Below are the code and all the weights of a small trained network. Each question names an input and a class and asks about switching units off, where a switched-off unit gives its printed mean instead of its output.

import numpy as np


def w(rows, s, z=0):
    codes = np.array(rows[::2]) - 128.0
    scale = np.full(codes.shape[1], s)
    scale[-1] = z or s
    return codes * scale


def norm(h):
    return h / np.sqrt((h * h).mean(-1, keepdims=True) + 1e-5)


def f(y):
    return y / 2 * (1 + np.tanh(0.7978845608 * (y + 0.044715 * y**3)))


def log_softmax(a):
    a = a - a.max(-1, keepdims=True)
    return a - np.log(np.exp(a).sum(-1, keepdims=True))


def net(x, mask):
    res = np.array(x, float).reshape(1, 6) / 4 @ E
    u = 0
    for l in range(4):
        y = f(norm(res) @ A[l][:, :-1].T + A[l][:, -1])
        res = res + np.where(mask[u : u + 7], y, B[l][:, -1]) @ B[l][:, :-1]
        u += 7
    return log_softmax(norm(res)[-1] @ U[:, :-1].T + U[:, -1])


A, B = {}, {}
E = w([
[106,115,168,161,202,118,162,139],'x0',
[120,123,128,125,133,146,132,102],'x1',
[142,48,46,138,148,66,152,113],'x2',
[66,167,77,194,132,117,89,129],'x3',
[191,215,148,154,143,11,119,3],'x4',
[129,126,130,129,124,120,122,134],'x5',
],0.011)
A[0] = w([
[67,116,205,175,249,94,153,162,43],'0.n1',
[153,181,30,72,62,167,96,125,38],'0.n2',
[139,50,39,162,156,98,112,108,22],'0.n3',
[125,147,84,68,29,121,68,113,69],'0.n4',
[44,216,26,214,162,161,69,146,34],'0.n5',
[233,77,194,34,138,149,141,136,19],'0.n6',
[107,216,217,127,116,176,73,158,2],'0.n7',
],0.011,0.0046)
B[0] = w([
[253,54,110,230,129,212,128,88,216],'0.n1',
[203,73,110,199,112,181,149,104,190],'0.n2',
[114,172,57,87,140,137,219,117,207],'0.n3',
[217,84,127,222,131,185,146,87,198],'0.n4',
[30,95,232,162,91,29,175,142,253],'0.n5',
[70,98,197,182,91,23,207,157,224],'0.n6',
[102,221,69,94,110,182,216,114,215],'0.n7',
],0.017,0.0064)
A[1] = w([
[68,66,120,124,116,200,95,190,134],'1.n1',
[147,211,92,142,181,95,30,137,114],'1.n2',
[139,102,112,107,48,99,51,147,65],'1.n3',
[114,118,75,111,85,97,81,134,54],'1.n4',
[172,80,203,9,116,132,147,142,5],'1.n5',
[103,92,87,135,103,147,152,196,134],'1.n6',
[140,145,131,106,66,151,66,127,54],'1.n7',
],0.013,0.0028)
B[1] = w([
[142,57,172,88,94,176,33,135,232],'1.n1',
[126,111,182,152,49,69,119,107,142],'1.n2',
[1,79,63,176,242,177,164,121,110],'1.n3',
[80,218,122,178,113,206,240,200,107],'1.n4',
[46,115,164,186,143,104,234,75,135],'1.n5',
[128,91,114,69,90,142,6,138,253],'1.n6',
[104,114,118,139,157,105,190,169,111],'1.n7',
],0.008,0.005)
A[2] = w([
[124,88,13,63,179,82,164,142,48],'2.n1',
[98,215,144,96,148,192,141,134,82],'2.n2',
[139,135,149,159,251,157,130,165,20],'2.n3',
[162,211,127,133,168,59,95,69,54],'2.n4',
[164,99,106,91,129,77,125,147,46],'2.n5',
[88,103,132,58,148,158,79,156,6],'2.n6',
[137,143,114,119,130,140,98,130,118],'2.n7',
],0.02,0.0022)
B[2] = w([
[131,248,82,83,128,159,191,120,239],'2.n1',
[130,200,41,69,166,138,187,124,194],'2.n2',
[151,87,66,166,103,140,161,100,147],'2.n3',
[132,59,166,66,136,144,40,193,254],'2.n4',
[108,166,159,153,102,156,153,128,160],'2.n5',
[167,136,174,80,180,107,62,143,186],'2.n6',
[108,127,157,132,127,134,124,133,120],'2.n7',
],0.017,0.0068)
A[3] = w([
[7,143,89,192,117,85,69,123,48],'3.n1',
[119,208,131,143,125,186,130,123,6],'3.n2',
[94,84,132,73,139,144,39,156,66],'3.n3',
[70,117,160,125,78,34,173,131,75],'3.n4',
[110,145,126,169,70,176,122,100,108],'3.n5',
[92,144,37,125,159,127,146,112,72],'3.n6',
[175,116,83,212,135,187,91,111,37],'3.n7',
],0.019,0.0023)
B[3] = w([
[160,121,254,116,116,53,224,158,170],'3.n1',
[75,183,61,117,64,106,117,123,184],'3.n2',
[136,172,129,97,105,114,14,115,220],'3.n3',
[36,120,193,161,140,59,134,129,253],'3.n4',
[170,98,69,34,239,104,150,144,178],'3.n5',
[128,207,174,137,156,208,83,174,186],'3.n6',
[158,63,73,166,141,149,81,95,219],'3.n7',
],0.015,0.011)
U = w([
[76,122,224,168,114,56,192,140,251],'0',
[123,246,76,91,126,184,188,141,197],'1',
[222,45,90,200,140,177,135,90,6],'2',
[153,133,171,75,110,125,5,149,63],'3',
],0.012,0.0012)

Each question gives the input, the list of numbers given to net, and the class t.
The units are the neurons (one row each of A and B). Each row of codes is followed by its name. A weight is (code - 128) times the scale printed after its matrix; where a second scale follows, it is the last column's (A, B and U).
mask holds one flag per neuron, layer by layer. A switched-off neuron (its flag False) gives its mean, the last column of its row in B, instead of its output. The means were averaged over made-up inputs and are rounded, as every weight is.
A unit's drop is (log p(t) with every unit on - log p(t) with that unit switched off) / (log p(t) with every unit on - log p(t) with every unit switched off).
The circuit of an input: a set's keep is (log p(t) with only the set's units on - log p(t) with every unit switched off) / (log p(t) with every unit on - log p(t) with every unit switched off). Starting from the 12 units with the biggest drops (on a tie, the unit counted first), units are removed one at a time, each time the one whose removal leaves the highest keep (on an exact tie, the one counted first), for as long as the keep stays at least 0.8.
units of the circuit, in order: the units of the circuit, biggest drop first
unit that matters most: the unit with the biggest drop
k most important neurons: the k neurons with the biggest drops, biggest first
top k neurons in layer l: the k neurons of layer l with the biggest drops, biggest first
drop when u is switched off: that unit's drop, to one decimal
input [5,-5,4,3,1,7], class 2: unit that matters most -> 0.n1
input [2,-1,-8,-7,2,4], class 1: 3 most important neurons -> [0.n7 2.n2 0.n5]
input [2,6,-6,5,-3,-4], class 1: 3 most important neurons -> [0.n7 2.n2 0.n6]
input [-8,2,8,7,4,-3], class 1: 3 most important neurons -> [0.n3 0.n1 0.n6]
input [0,0,5,6,7,-5], class 3: 3 most important neurons -> [2.n4 0.n6 3.n3]
input [-3,1,-2,-2,4,3], class 3: 3 most important neurons -> [0.n1 2.n4 0.n5]
input [-6,-1,3,0,6,4], class 2: 3 most important neurons -> [0.n4 0.n2 3.n7]
input [6,-6,-5,0,7,-6], class 3: top 4 neurons in layer 0 -> [0.n4 0.n2 0.n3 0.n6]
input [-5,-7,7,3,-6,5], class 1: 2 most important neurons -> [0.n3 2.n1]
input [8,2,-4,-4,-8,-2], class 2: 3 most important neurons -> [0.n1 2.n3 2.n4]
input [-6,-4,7,-2,8,-6], class 3: 4 most important neurons -> [2.n4 0.n7 0.n1 0.n6]
input [-3,-1,-8,-5,4,-7], class 1: 2 most important neurons -> [0.n7 2.n2]
input [-5,1,-1,6,-3,-5], class 0: top 2 neurons in layer 0 -> [0.n5 0.n1]
input [6,-3,0,4,6,-3], class 2: units of the circuit, in order -> [0.n1]
input [7,6,-5,-5,8,5], class 3: 2 most important neurons -> [2.n4 0.n4]
input [6,0,5,7,8,-2], class 3: 2 most important neurons -> [2.n4 0.n6]
input [6,-6,-3,0,7,-7], class 3: 3 most important neurons -> [2.n4 0.n4 0.n2]
input [-4,2,4,-7,-7,-5], class 0: 3 most important neurons -> [0.n6 1.n5 2.n4]
input [4,-3,-2,-3,0,-2], class 2: 2 most important neurons -> [0.n1 0.n5]
input [-4,-8,-7,0,6,-4], class 1: units of the circuit, in order -> [0.n7]
input [2,-3,7,-1,8,1], class 3: top 2 neurons in layer 0 -> [0.n7 0.n6]
input [-8,-8,5,6,1,2], class 2: top 3 neurons in layer 0 -> [0.n4 0.n2 0.n6]
input [6,2,1,5,8,5], class 3: drop when 2.n4 is switched off -> 1.1
input [7,-1,-8,3,5,3], class 1: drop when 0.n7 is switched off -> 2.4
input [-5,8,2,-4,7,-5], class 3: drop when 0.n1 is switched off -> 0.1
input [7,-6,4,2,-1,8], class 2: drop when 0.n1 is switched off -> 1.4
input [2,6,8,-4,1,1], class 1: unit that matters most -> 2.n1
input [-6,6,3,0,5,-6], class 2: top 2 neurons in layer 0 -> [0.n4 0.n2]
